Here is a tiny trained network, its code and every weight. The questions are about switching its units off for an input and a class, where a switched-off unit gives its printed mean instead of its output.

import numpy as np


def w(rows, s, z=0):
    codes = np.array(rows[::2]) - 128.0
    scale = np.full(codes.shape[1], s)
    scale[-1] = z or s
    return codes * scale


def f(y):
    return y / 2 * (1 + np.tanh(0.7978845608 * (y + 0.044715 * y**3)))


def log_softmax(a):
    a = a - a.max(-1, keepdims=True)
    return a - np.log(np.exp(a).sum(-1, keepdims=True))


def net(x, mask):
    res = np.array(x, float).reshape(1, 7) / 4 @ E
    y = f(res @ A[0][:, :-1].T + A[0][:, -1])
    res = res + np.where(mask, y, B[0][:, -1]) @ B[0][:, :-1]
    return log_softmax(res[-1] @ U[:, :-1].T + U[:, -1])


A, B = {}, {}
E = w([
[115,67,139,137,122,123,151,147],'x0',
[126,143,94,126,125,170,94,161],'x1',
[132,140,143,112,111,120,116,132],'x2',
[99,168,173,28,245,155,180,193],'x3',
[131,123,108,98,109,108,141,125],'x4',
[121,100,181,147,123,94,147,127],'x5',
[255,157,176,176,62,166,234,176],'x6',
],0.0093)
A[0] = w([
[96,80,120,104,154,117,57,98,119],'n1',
[149,98,111,165,93,119,95,81,58],'n2',
[68,139,119,125,163,126,177,193,65],'n3',
[138,109,127,183,101,92,102,120,77],'n4',
[216,151,136,146,102,178,202,144,167],'n5',
[184,106,138,161,128,187,176,122,213],'n6',
[141,148,140,94,225,92,144,188,69],'n7',
[172,82,91,128,72,117,92,78,87],'n8',
[2,119,113,118,151,79,86,126,135],'n9',
[80,117,122,135,158,106,82,115,122],'n10',
[113,82,112,102,166,153,94,30,177],'n11',
[121,150,178,42,168,145,169,173,105],'n12',
[131,120,136,173,70,128,77,100,92],'n13',
[181,140,130,120,86,128,190,173,175],'n14',
[117,127,165,84,186,129,153,169,12],'n15',
],0.0092,0.0011)
B[0] = w([
[179,150,148,88,174,31,108,186,204],'n1',
[67,146,65,187,33,245,219,96,207],'n2',
[86,85,110,112,91,188,192,124,164],'n3',
[59,162,93,150,117,122,184,94,192],'n4',
[155,179,125,52,166,10,48,227,255],'n5',
[185,231,215,105,175,83,63,189,205],'n6',
[95,91,79,199,64,198,255,12,192],'n7',
[135,52,161,106,79,205,135,35,221],'n8',
[168,213,209,102,178,39,133,226,236],'n9',
[161,177,166,43,164,110,59,170,185],'n10',
[223,119,132,78,141,81,144,177,193],'n11',
[92,109,23,212,35,200,188,43,207],'n12',
[70,35,56,145,49,153,176,59,213],'n13',
[164,146,154,131,237,49,79,160,216],'n14',
[138,140,78,182,81,187,211,114,179],'n15',
],0.0057,0.0088)
U = w([
[214,171,170,76,213,16,94,219,254],'0',
[73,116,63,203,71,245,173,2,2],'1',
],0.0078,0.00046)

Each question gives the input, the list of numbers given to net, and the class t.
The units are the neurons (one row each of A and B). Each row of codes is followed by its name. A weight is (code - 128) times the scale printed after its matrix; where a second scale follows, it is the last column's (A, B and U).
mask holds one flag per neuron, in row order. A switched-off neuron (its flag False) gives its mean, the last column of its row in B, instead of its output. The means were averaged over made-up inputs and are rounded, as every weight is.
A unit's drop is (log p(t) with every unit on - log p(t) with that unit switched off) / (log p(t) with every unit on - log p(t) with every unit switched off).
The circuit of an input: a set's keep is (log p(t) with only the set's units on - log p(t) with every unit switched off) / (log p(t) with every unit on - log p(t) with every unit switched off). Starting from the 12 units with the biggest drops (on a tie, the unit counted first), units are removed one at a time, each time the one whose removal leaves the highest keep (on an exact tie, the one counted first), for as long as the keep stays at least 0.8.
units of the circuit, in order: the units of the circuit, biggest drop first
k most important neurons: the k neurons with the biggest drops, biggest first
drop when u is switched off: that unit's drop, to one decimal
input [2,5,-3,6,-7,-7,-4], class 1: units of the circuit, in order : [n7]
input [-4,3,-5,6,-1,5,4], class 1: 2 most important neurons : [n12; n7]
input [3,-5,-6,-8,4,-3,8], class 0: 3 most important neurons : [n5; n6; n14]
input [-1,-6,6,-7,7,-5,7], class 0: 4 most important neurons : [n5; n14; n6; n12]
input [-8,1,-7,-8,3,-4,-8], class 0: 4 most important neurons : [n9; n1; n11; n10]
input [-1,6,5,3,-2,-6,2], class 1: 3 most important neurons : [n9; n12; n1]
input [4,8,1,-7,-1,7,7], class 0: 4 most important neurons : [n5; n6; n14; n12]
input [1,2,-4,6,3,5,-4], class 1: 2 most important neurons : [n7; n12]
input [2,-6,2,-5,0,-7,-6], class 0: 2 most important neurons : [n9; n1]
input [-5,-4,2,2,4,-3,1], class 1: drop when n6 is switched off : 0.2
